Below are the code and all the weights of a small trained network. Each question names an input and a class and asks about switching units off, where a switched-off unit gives its printed mean instead of its output.

import numpy as np


def w(rows, s, z=0):
    codes = np.array(rows[::2]) - 128.0
    scale = np.full(codes.shape[1], s)
    scale[-1] = z or s
    return codes * scale


def norm(h):
    return h / np.sqrt((h * h).mean(-1, keepdims=True) + 1e-5)


def f(y):
    return np.maximum(y, 0)


def log_softmax(a):
    a = a - a.max(-1, keepdims=True)
    return a - np.log(np.exp(a).sum(-1, keepdims=True))


def net(x, mask):
    res = np.array(x, float).reshape(1, 7) / 4 @ E
    u = 0
    for l in range(4):
        y = f(norm(res) @ A[l][:, :-1].T + A[l][:, -1])
        res = res + np.where(mask[u : u + 7], y, B[l][:, -1]) @ B[l][:, :-1]
        u += 7
    return log_softmax(norm(res)[-1] @ U[:, :-1].T + U[:, -1])


A, B = {}, {}
E = w([
[155,161,242,123,174,254,190,103],'x0',
[105,170,206,121,159,73,111,83],'x1',
[195,63,59,139,100,189,69,68],'x2',
[9,88,147,177,138,135,184,51],'x3',
[113,201,226,70,47,225,104,72],'x4',
[6,125,122,36,77,218,96,114],'x5',
[172,135,178,172,127,199,160,218],'x6',
],0.0052)
A[0] = w([
[143,174,199,234,209,167,175,138,135],'L0N0',
[139,198,28,183,190,104,118,193,66],'L0N1',
[101,154,254,127,128,192,124,176,1],'L0N2',
[126,88,137,158,176,79,184,164,172],'L0N3',
[172,254,154,128,131,81,71,108,32],'L0N4',
[10,106,101,169,172,107,158,150,94],'L0N5',
[133,142,219,39,169,176,123,153,134],'L0N6',
],0.0076,0.003)
B[0] = w([
[150,97,143,153,136,105,181,55,255],'L0N0',
[75,84,83,92,75,77,149,235,215],'L0N1',
[142,150,230,63,24,116,240,52,223],'L0N2',
[108,52,128,89,183,139,145,112,234],'L0N3',
[186,254,111,152,209,99,41,143,192],'L0N4',
[163,137,163,130,109,77,81,113,235],'L0N5',
[144,183,125,190,20,67,181,162,241],'L0N6',
],0.0068,0.0045)
A[1] = w([
[198,101,56,141,78,204,107,140,55],'L1N0',
[36,161,108,119,96,116,111,131,48],'L1N1',
[111,75,84,122,162,118,195,254,3],'L1N2',
[146,147,91,146,155,107,114,165,165],'L1N3',
[129,150,198,146,121,198,134,157,103],'L1N4',
[155,109,163,125,159,94,161,109,63],'L1N5',
[115,118,146,151,51,109,155,137,106],'L1N6',
],0.0088,0.0025)
B[1] = w([
[150,135,2,49,99,162,69,68,221],'L1N0',
[117,102,117,177,216,143,135,41,212],'L1N1',
[104,37,107,96,71,83,98,187,254],'L1N2',
[127,192,198,161,154,50,151,193,213],'L1N3',
[132,140,127,48,98,89,165,133,207],'L1N4',
[135,74,114,174,188,211,114,212,207],'L1N5',
[102,121,112,83,151,126,128,137,238],'L1N6',
],0.0074,0.0038)
A[2] = w([
[126,152,228,99,53,172,173,137,22],'L2N0',
[82,141,144,123,128,112,77,90,75],'L2N1',
[100,102,152,144,137,121,123,44,52],'L2N2',
[158,171,247,104,58,170,151,134,69],'L2N3',
[136,87,87,97,114,42,98,94,251],'L2N4',
[92,95,120,79,114,154,132,3,49],'L2N5',
[10,144,189,158,83,105,78,40,86],'L2N6',
],0.0068,0.0021)
B[2] = w([
[127,143,126,82,2,91,226,59,199],'L2N0',
[72,144,159,187,213,151,98,144,159],'L2N1',
[122,105,131,92,173,155,50,113,172],'L2N2',
[158,143,173,69,76,80,180,133,207],'L2N3',
[80,144,124,131,92,182,153,200,254],'L2N4',
[119,131,136,125,128,100,77,167,208],'L2N5',
[4,107,156,95,184,147,154,134,201],'L2N6',
],0.009,0.0067)
A[3] = w([
[92,124,177,153,165,87,169,145,160],'L3N0',
[99,125,120,128,156,140,121,118,30],'L3N1',
[190,143,73,79,132,160,129,125,143],'L3N2',
[175,230,167,179,158,127,75,159,79],'L3N3',
[103,153,51,108,118,190,91,102,85],'L3N4',
[128,170,49,101,102,188,99,136,8],'L3N5',
[165,91,150,132,163,168,152,2,155],'L3N6',
],0.0095,0.0019)
B[3] = w([
[195,163,98,110,90,196,89,42,254],'L3N0',
[75,199,152,163,170,174,111,115,165],'L3N1',
[36,182,115,179,98,180,90,113,186],'L3N2',
[134,222,176,69,210,122,136,212,175],'L3N3',
[245,191,156,143,123,231,75,84,221],'L3N4',
[255,116,104,193,85,134,128,64,201],'L3N5',
[177,83,117,185,132,104,182,139,199],'L3N6',
],0.0085,0.0046)
U = w([
[4,121,141,126,183,169,44,86,85],'0',
[102,28,59,148,93,49,108,228,222],'1',
[122,147,191,97,26,105,206,72,222],'2',
[186,143,65,158,49,203,40,103,121],'3',
[162,31,142,216,188,140,168,79,4],'4',
[162,229,156,131,165,79,86,186,59],'5',
],0.013,0.0024)

Each question gives the input, the list of numbers given to net, and the class t.
The units are the neurons (one row each of A and B). Each row of codes is followed by its name. A weight is (code - 128) times the scale printed after its matrix; where a second scale follows, it is the last column's (A, B and U).
mask holds one flag per neuron, layer by layer. A switched-off neuron (its flag False) gives its mean, the last column of its row in B, instead of its output. The means were averaged over made-up inputs and are rounded, as every weight is.
A unit's drop is (log p(t) with every unit on - log p(t) with that unit switched off) / (log p(t) with every unit on - log p(t) with every unit switched off).
The circuit of an input: a set's keep is (log p(t) with only the set's units on - log p(t) with every unit switched off) / (log p(t) with every unit on - log p(t) with every unit switched off). Starting from the 12 units with the biggest drops (on a tie, the unit counted first), units are removed one at a time, each time the one whose removal leaves the highest keep (on an exact tie, the one counted first), for as long as the keep stays at least 0.8.
circuit, biggest first: the units of the circuit, biggest drop first
unit that matters most: the unit with the biggest drop
k most important neurons: the k neurons with the biggest drops, biggest first
top k neurons in layer l: the k neurons of layer l with the biggest drops, biggest first
drop when u is switched off: that unit's drop, to one decimal
input [-1,8,-3,-3,-7,-2,-5], class 1: unit that matters most : L0N1
input [-7,5,-8,-4,7,0,2], class 5: 3 most important neurons : (L0N4, L3N3, L0N0)
input [-2,-1,6,8,-1,-1,6], class 4: top 3 neurons in layer 0 : (L0N1, L0N6, L0N0)
input [-3,-8,4,-1,1,-8,8], class 1: top 2 neurons in layer 1 : (L1N2, L1N3)
input [5,-1,6,2,-8,-4,6], class 1: circuit, biggest first : (L1N2, L0N1)
input [2,-5,0,-8,3,-3,-2], class 5: circuit, biggest first : (L0N4, L3N3)
input [-4,5,5,0,-1,-4,1], class 1: top 2 neurons in layer 0 : (L0N1, L0N5)
input [-3,6,1,1,-1,-4,4], class 1: circuit, biggest first : (L0N1, L0N2)
input [-8,-3,4,3,8,1,-4], class 0: circuit, biggest first : (L2N6, L2N0)
input [-6,-3,8,-2,-7,6,0], class 3: circuit, biggest first : (L1N0, L3N4)
input [-3,-8,-1,-8,3,-6,7], class 1: circuit, biggest first : (L0N1, L1N2)
input [8,-3,8,8,-2,2,2], class 4: circuit, biggest first : (L3N6, L2N4)
input [-1,-7,-3,3,4,-4,-2], class 4: 3 most important neurons : (L1N5, L0N1, L0N6)
input [0,6,-3,2,-8,-4,4], class 1: circuit, biggest first : (L0N1)
input [1,-5,5,6,0,-7,-8], class 3: 2 most important neurons : (L0N0, L0N2)
input [2,1,-7,-2,-7,5,6], class 1: 3 most important neurons : (L1N2, L0N1, L0N3)
input [-2,-4,8,1,-2,-8,1], class 1: 4 most important neurons : (L0N1, L1N2, L1N3, L3N0)
input [6,1,5,-5,4,-5,-4], class 5: 3 most important neurons : (L0N4, L3N3, L0N2)
input [-5,7,-8,2,3,-4,-2], class 5: 2 most important neurons : (L0N4, L3N3)
input [4,7,-5,-5,2,-2,-7], class 5: circuit, biggest first : (L0N4)
input [-5,2,1,4,-2,-4,-7], class 0: 2 most important neurons : (L1N2, L0N6)
input [5,-4,-4,8,-1,-1,-5], class 4: top 3 neurons in layer 1 : (L1N5, L1N0, L1N2)
input [2,-3,8,6,2,-8,6], class 4: 2 most important neurons : (L0N0, L3N6)
input [-6,0,2,-5,7,-4,2], class 5: drop when L3N3 is switched off : 0.2
input [4,-6,3,7,5,0,-7], class 0: drop when L2N6 is switched off : 0.1
